Each set of rows is followed by a matrix. The matrix takes any point to its nearest point in the smallest flat space through zero that holds those rows.
[[-6.89  6.82  0.62 -8.27]
 [-3.97  6.45 -0.07 -8.71]]
Nearest-point matrix:
[ 0.92 -0.16 -0.21 -0.08]
[-0.16  0.31 -0.01 -0.44]
[-0.21 -0.01  0.06  0.09]
[-0.08 -0.44  0.09  0.71]

[[-4.73 -1.38  6.04  1.31]
 [-5.07  0.57  6.31  0.89]]
Nearest-point matrix:
[ 0.39 -0.05 -0.48 -0.06]
[-0.05  0.94 -0.01 -0.23]
[-0.48 -0.01  0.60  0.10]
[-0.06 -0.23  0.10  0.07]

[[ 4.44  3.22 -2.97  2.09]
 [ 7.99  6.90 -2.30 -1.84]]
Nearest-point matrix:
[ 0.54  0.45 -0.21 -0.03]
[ 0.45  0.40 -0.09 -0.17]
[-0.21 -0.09  0.30 -0.40]
[-0.03 -0.17 -0.40  0.75]

[[-3.38  3.12  8.25  7.04]]
Nearest-point matrix:
[ 0.08 -0.08 -0.20 -0.17]
[-0.08  0.07  0.19  0.16]
[-0.20  0.19  0.49  0.42]
[-0.17  0.16  0.42  0.36]

[[-1.14 -8.79  0.55 -3.56]]
Nearest-point matrix:
[ 0.01  0.11 -0.01  0.04]
[ 0.11  0.84 -0.05  0.34]
[-0.01 -0.05  0.00 -0.02]
[ 0.04  0.34 -0.02  0.14]

[[-2.85 -6.22  7.20 -8.31]]
Nearest-point matrix:
[ 0.05  0.11 -0.12  0.14]
[ 0.11  0.23 -0.27  0.31]
[-0.12 -0.27  0.31 -0.36]
[ 0.14  0.31 -0.36  0.41]

[[-6.73  2.89 -4.14 -2.39]
 [ 4.08 -4.93  5.15  2.03]]
Nearest-point matrix:
[ 0.91  0.14  0.12  0.23]
[ 0.14  0.60 -0.46 -0.07]
[ 0.12 -0.46  0.42  0.12]
[ 0.23 -0.07  0.12  0.08]

[[-1.84  6.21  0.02 -7.67]
 [-3.63  5.51 -2.78 -4.46]]
Nearest-point matrix:
[ 0.37 -0.24  0.41 -0.05]
[-0.24  0.43 -0.16 -0.40]
[ 0.41 -0.16  0.51 -0.23]
[-0.05 -0.40 -0.23  0.69]

[[-7.36  3.36  4.05 -3.44]]
Nearest-point matrix:
[ 0.58 -0.26 -0.32  0.27]
[-0.26  0.12  0.15 -0.12]
[-0.32  0.15  0.18 -0.15]
[ 0.27 -0.12 -0.15  0.13]

[[-4.30  6.80  3.98  6.93]
 [-6.52  5.23 -0.36  5.42]]
Nearest-point matrix:
[ 0.60 -0.22  0.37 -0.24]
[-0.22  0.36  0.22  0.37]
[ 0.37  0.22  0.66  0.21]
[-0.24  0.37  0.21  0.37]

[[-4.24 -6.97 -3.94 -6.28]]
Nearest-point matrix:
[ 0.15  0.24  0.14  0.22]
[ 0.24  0.40  0.23  0.36]
[ 0.14  0.23  0.13  0.20]
[ 0.22  0.36  0.20  0.32]

[[-8.61  3.43 -0.52  8.50]]
Nearest-point matrix:
[ 0.47 -0.19  0.03 -0.46]
[-0.19  0.07 -0.01  0.18]
[ 0.03 -0.01  0.00 -0.03]
[-0.46  0.18 -0.03  0.46]

[[5.33 0.17 8.50 2.58]]
Nearest-point matrix:
[ 0.26  0.01  0.42  0.13]
[ 0.01  0.00  0.01  0.00]
[ 0.42  0.01  0.67  0.20]
[ 0.13  0.00  0.20  0.06]

[[ 8.93 -3.00  3.04  4.15]]
Nearest-point matrix:
[ 0.69 -0.23  0.24  0.32]
[-0.23  0.08 -0.08 -0.11]
[ 0.24 -0.08  0.08  0.11]
[ 0.32 -0.11  0.11  0.15]

[[ 0.13 -2.31 -7.29  2.33]
 [ 0.45  0.29  6.85 -2.94]]
Nearest-point matrix:
[ 0.07 -0.24  0.03 -0.11]
[-0.24  0.82  0.14  0.27]
[ 0.03  0.14  0.85 -0.33]
[-0.11  0.27 -0.33  0.25]

[[-3.50  6.51 -2.95  5.62]]
Nearest-point matrix:
[ 0.13 -0.24  0.11 -0.21]
[-0.24  0.45 -0.20  0.39]
[ 0.11 -0.20  0.09 -0.17]
[-0.21  0.39 -0.17  0.33]

[[-4.06 -8.11 -2.48  5.32]]
Nearest-point matrix:
[ 0.14  0.28  0.09 -0.19]
[ 0.28  0.56  0.17 -0.37]
[ 0.09  0.17  0.05 -0.11]
[-0.19 -0.37 -0.11  0.24]

[[ 0.41  4.44 -4.82  0.11]
 [ 1.03  4.79 -6.76 -0.67]]
Nearest-point matrix:
[ 0.13 -0.16 -0.22 -0.20]
[-0.16  0.76 -0.22  0.32]
[-0.22 -0.22  0.78  0.27]
[-0.20  0.32  0.27  0.32]

[[-4.48  8.21 -2.99 -1.76]]
Nearest-point matrix:
[ 0.20 -0.37  0.13  0.08]
[-0.37  0.68 -0.25 -0.15]
[ 0.13 -0.25  0.09  0.05]
[ 0.08 -0.15  0.05  0.03]

[[-6.69  0.53 -0.24 -1.48]]
Nearest-point matrix:
[ 0.95 -0.07  0.03  0.21]
[-0.07  0.01  0.00 -0.02]
[ 0.03  0.00  0.00  0.01]
[ 0.21 -0.02  0.01  0.05]

[[-1.08 -0.21 -7.39  0.00]
 [-1.44  3.67 -4.71 -0.24]]
Nearest-point matrix:
[ 0.06 -0.19  0.14  0.01]
[-0.19  0.96  0.03 -0.06]
[ 0.14  0.03  0.98  0.00]
[ 0.01 -0.06  0.00  0.00]

[[ 3.28 -0.01 -7.40 -3.97]
 [ 1.31 -0.66 -5.59 -3.78]]
Nearest-point matrix:
[ 0.67  0.31 -0.27  0.23]
[ 0.31  0.18  0.02  0.22]
[-0.27  0.02  0.68  0.38]
[ 0.23  0.22  0.38  0.47]

[[ 0.83  0.13 -8.67 -8.58]]
Nearest-point matrix:
[ 0.00  0.00 -0.05 -0.05]
[ 0.00  0.00 -0.01 -0.01]
[-0.05 -0.01  0.50  0.50]
[-0.05 -0.01  0.50  0.49]

[[ 0.33 -2.22 -0.29  8.24]]
Nearest-point matrix:
[ 0.00 -0.01  0.00  0.04]
[-0.01  0.07  0.01 -0.25]
[ 0.00  0.01  0.00 -0.03]
[ 0.04 -0.25 -0.03  0.93]

[[ 5.90  1.62  2.59  3.17]
 [ 8.54 -1.49  1.62  0.28]]
Nearest-point matrix:
[ 0.94 -0.15  0.18  0.04]
[-0.15  0.41  0.19  0.43]
[ 0.18  0.19  0.16  0.25]
[ 0.04  0.43  0.25  0.49]

[[-2.17  5.72 -0.96  0.51]
 [-4.94  7.56 -2.44 -3.47]]
Nearest-point matrix:
[ 0.28 -0.28  0.14  0.32]
[-0.28  0.86 -0.12  0.17]
[ 0.14 -0.12  0.08  0.19]
[ 0.32  0.17  0.19  0.79]

[[-0.28  6.50 -0.21 -3.32]]
Nearest-point matrix:
[ 0.00 -0.03  0.00  0.02]
[-0.03  0.79 -0.03 -0.40]
[ 0.00 -0.03  0.00  0.01]
[ 0.02 -0.40  0.01  0.21]

[[ 2.80  6.30  2.08 -5.18]]
Nearest-point matrix:
[ 0.10  0.22  0.07 -0.18]
[ 0.22  0.50  0.17 -0.41]
[ 0.07  0.17  0.05 -0.14]
[-0.18 -0.41 -0.14  0.34]

[[ 2.96 -3.59  7.12  5.35]
 [ 8.43 -4.29  8.35  4.57]]
Nearest-point matrix:
[ 0.93 -0.08  0.14 -0.20]
[-0.08  0.13 -0.26 -0.20]
[ 0.14 -0.26  0.51  0.41]
[-0.20 -0.20  0.41  0.43]

[[ 2.93 -0.21  2.29  6.30]]
Nearest-point matrix:
[ 0.16 -0.01  0.13  0.34]
[-0.01  0.00 -0.01 -0.02]
[ 0.13 -0.01  0.10  0.27]
[ 0.34 -0.02  0.27  0.74]

[[ 6.76 -1.29  0.34  0.73]
 [ 0.36  5.77  2.72 -1.68]]
Nearest-point matrix:
[ 0.98 -0.04  0.12  0.06]
[-0.04  0.77  0.35 -0.23]
[ 0.12  0.35  0.18 -0.10]
[ 0.06 -0.23 -0.10  0.07]

[[-3.30  0.54 -6.79 -1.91]]
Nearest-point matrix:
[ 0.18 -0.03  0.37  0.10]
[-0.03  0.00 -0.06 -0.02]
[ 0.37 -0.06  0.76  0.21]
[ 0.10 -0.02  0.21  0.06]

[[-7.80 -5.83  1.48  2.40]]
Nearest-point matrix:
[ 0.59  0.44 -0.11 -0.18]
[ 0.44  0.33 -0.08 -0.14]
[-0.11 -0.08  0.02  0.03]
[-0.18 -0.14  0.03  0.06]

[[ 6.45  3.84  4.57 -5.29]
 [-1.11  1.47  0.31  7.92]]
Nearest-point matrix:
[ 0.44  0.32  0.34 -0.15]
[ 0.32  0.32  0.30  0.16]
[ 0.34  0.30  0.29  0.02]
[-0.15  0.16  0.02  0.95]

[[-1.41 -4.82  4.91 -8.00]]
Nearest-point matrix:
[ 0.02  0.06 -0.06  0.10]
[ 0.06  0.21 -0.21  0.34]
[-0.06 -0.21  0.21 -0.35]
[ 0.10  0.34 -0.35  0.56]

[[8.09 1.39 6.90 4.38]]
Nearest-point matrix:
[ 0.49  0.08  0.42  0.26]
[ 0.08  0.01  0.07  0.05]
[ 0.42  0.07  0.35  0.23]
[ 0.26  0.05  0.23  0.14]

[[-5.38 -4.99 -2.85  7.99]
 [ 7.42 -7.28 -4.22 -1.42]]
Nearest-point matrix:
[ 0.65 -0.21 -0.12 -0.41]
[-0.21  0.63  0.36 -0.25]
[-0.12  0.36  0.21 -0.14]
[-0.41 -0.25 -0.14  0.52]

[[-3.02 -6.44 -7.51  2.31]
 [ 0.70 -4.45 -6.50 -1.77]]
Nearest-point matrix:
[ 0.42  0.13 -0.02 -0.48]
[ 0.13  0.38  0.46 -0.07]
[-0.02  0.46  0.65  0.12]
[-0.48 -0.07  0.12  0.56]

[[-4.07  5.45  2.42  7.67]]
Nearest-point matrix:
[ 0.15 -0.20 -0.09 -0.28]
[-0.20  0.27  0.12  0.38]
[-0.09  0.12  0.05  0.17]
[-0.28  0.38  0.17  0.53]

[[ 2.15 -2.64  8.39  7.47]]
Nearest-point matrix:
[ 0.03 -0.04  0.13  0.12]
[-0.04  0.05 -0.16 -0.14]
[ 0.13 -0.16  0.51  0.45]
[ 0.12 -0.14  0.45  0.40]

[[ 1.39 -1.80 -4.59  5.25]
 [ 0.83 -2.64 -1.37 -8.26]]
Nearest-point matrix:
[ 0.08 -0.15 -0.23 -0.01]
[-0.15  0.29  0.40  0.15]
[-0.23  0.40  0.66 -0.10]
[-0.01  0.15 -0.10  0.97]

[[-6.15 -1.53 -2.38  3.64]
 [-4.55  2.99  6.87 -2.74]]
Nearest-point matrix:
[ 0.92 -0.01 -0.14 -0.23]
[-0.01  0.14  0.30 -0.18]
[-0.14  0.30  0.64 -0.35]
[-0.23 -0.18 -0.35  0.30]

[[ 0.64 -1.82  5.96 -2.29]
 [-3.53  1.66 -2.24  8.08]]
Nearest-point matrix:
[ 0.17 -0.03 -0.06 -0.37]
[-0.03  0.07 -0.24  0.11]
[-0.06 -0.24  0.94  0.00]
[-0.37  0.11  0.00  0.82]

[[ 6.42 -2.75 -2.27  1.95]]
Nearest-point matrix:
[ 0.71 -0.31 -0.25  0.22]
[-0.31  0.13  0.11 -0.09]
[-0.25  0.11  0.09 -0.08]
[ 0.22 -0.09 -0.08  0.07]

[[ 5.64  2.34 -7.21 -7.12]]
Nearest-point matrix:
[ 0.23  0.09 -0.29 -0.29]
[ 0.09  0.04 -0.12 -0.12]
[-0.29 -0.12  0.37  0.37]
[-0.29 -0.12  0.37  0.36]

[[ 0.40  1.28  5.56 -5.79]
 [-5.57 -6.73 -1.03 -4.62]]
Nearest-point matrix:
[ 0.33  0.41  0.14  0.18]
[ 0.41  0.52  0.24  0.15]
[ 0.14  0.24  0.50 -0.41]
[ 0.18  0.15 -0.41  0.65]

[[-6.94  2.14 -2.31  0.78]
 [-6.41 -0.74 -2.07  0.82]]
Nearest-point matrix:
[ 0.89  0.00  0.29 -0.11]
[ 0.00  1.00 -0.02 -0.04]
[ 0.29 -0.02  0.10 -0.04]
[-0.11 -0.04 -0.04  0.02]

[[ 0.57 -6.39  7.55  3.79]
 [-3.37 -1.69 -6.26  6.12]]
Nearest-point matrix:
[ 0.13  0.06  0.23 -0.23]
[ 0.06  0.44 -0.28 -0.41]
[ 0.23 -0.28  0.82 -0.14]
[-0.23 -0.41 -0.14  0.62]

[[-6.76 -0.35 -1.35  3.48]]
Nearest-point matrix:
[ 0.76  0.04  0.15 -0.39]
[ 0.04  0.00  0.01 -0.02]
[ 0.15  0.01  0.03 -0.08]
[-0.39 -0.02 -0.08  0.20]

[[-5.29 -6.46 -4.25  8.50]]
Nearest-point matrix:
[ 0.17  0.21  0.14 -0.28]
[ 0.21  0.26  0.17 -0.34]
[ 0.14  0.17  0.11 -0.23]
[-0.28 -0.34 -0.23  0.45]

[[-7.33 -8.03 -1.28 -3.78]]
Nearest-point matrix:
[ 0.40  0.44  0.07  0.21]
[ 0.44  0.48  0.08  0.23]
[ 0.07  0.08  0.01  0.04]
[ 0.21  0.23  0.04  0.11]

[[3.48 7.88 8.08 5.46]]
Nearest-point matrix:
[ 0.07  0.16  0.17  0.11]
[ 0.16  0.37  0.38  0.25]
[ 0.17  0.38  0.39  0.26]
[ 0.11  0.25  0.26  0.18]

[[ 0.22 -2.11 -4.68  0.80]
 [ 1.37 -1.51  6.42 -4.15]]
Nearest-point matrix:
[ 0.09 -0.23  0.03 -0.17]
[-0.23  0.66  0.20  0.36]
[ 0.03  0.20  0.86 -0.28]
[-0.17  0.36 -0.28  0.38]

[[ 7.27  0.87 -1.86  0.74]]
Nearest-point matrix:
[ 0.92  0.11 -0.23  0.09]
[ 0.11  0.01 -0.03  0.01]
[-0.23 -0.03  0.06 -0.02]
[ 0.09  0.01 -0.02  0.01]

[[-7.14 -4.67 -8.87  0.69]]
Nearest-point matrix:
[ 0.34  0.22  0.42 -0.03]
[ 0.22  0.14  0.27 -0.02]
[ 0.42  0.27  0.52 -0.04]
[-0.03 -0.02 -0.04  0.00]
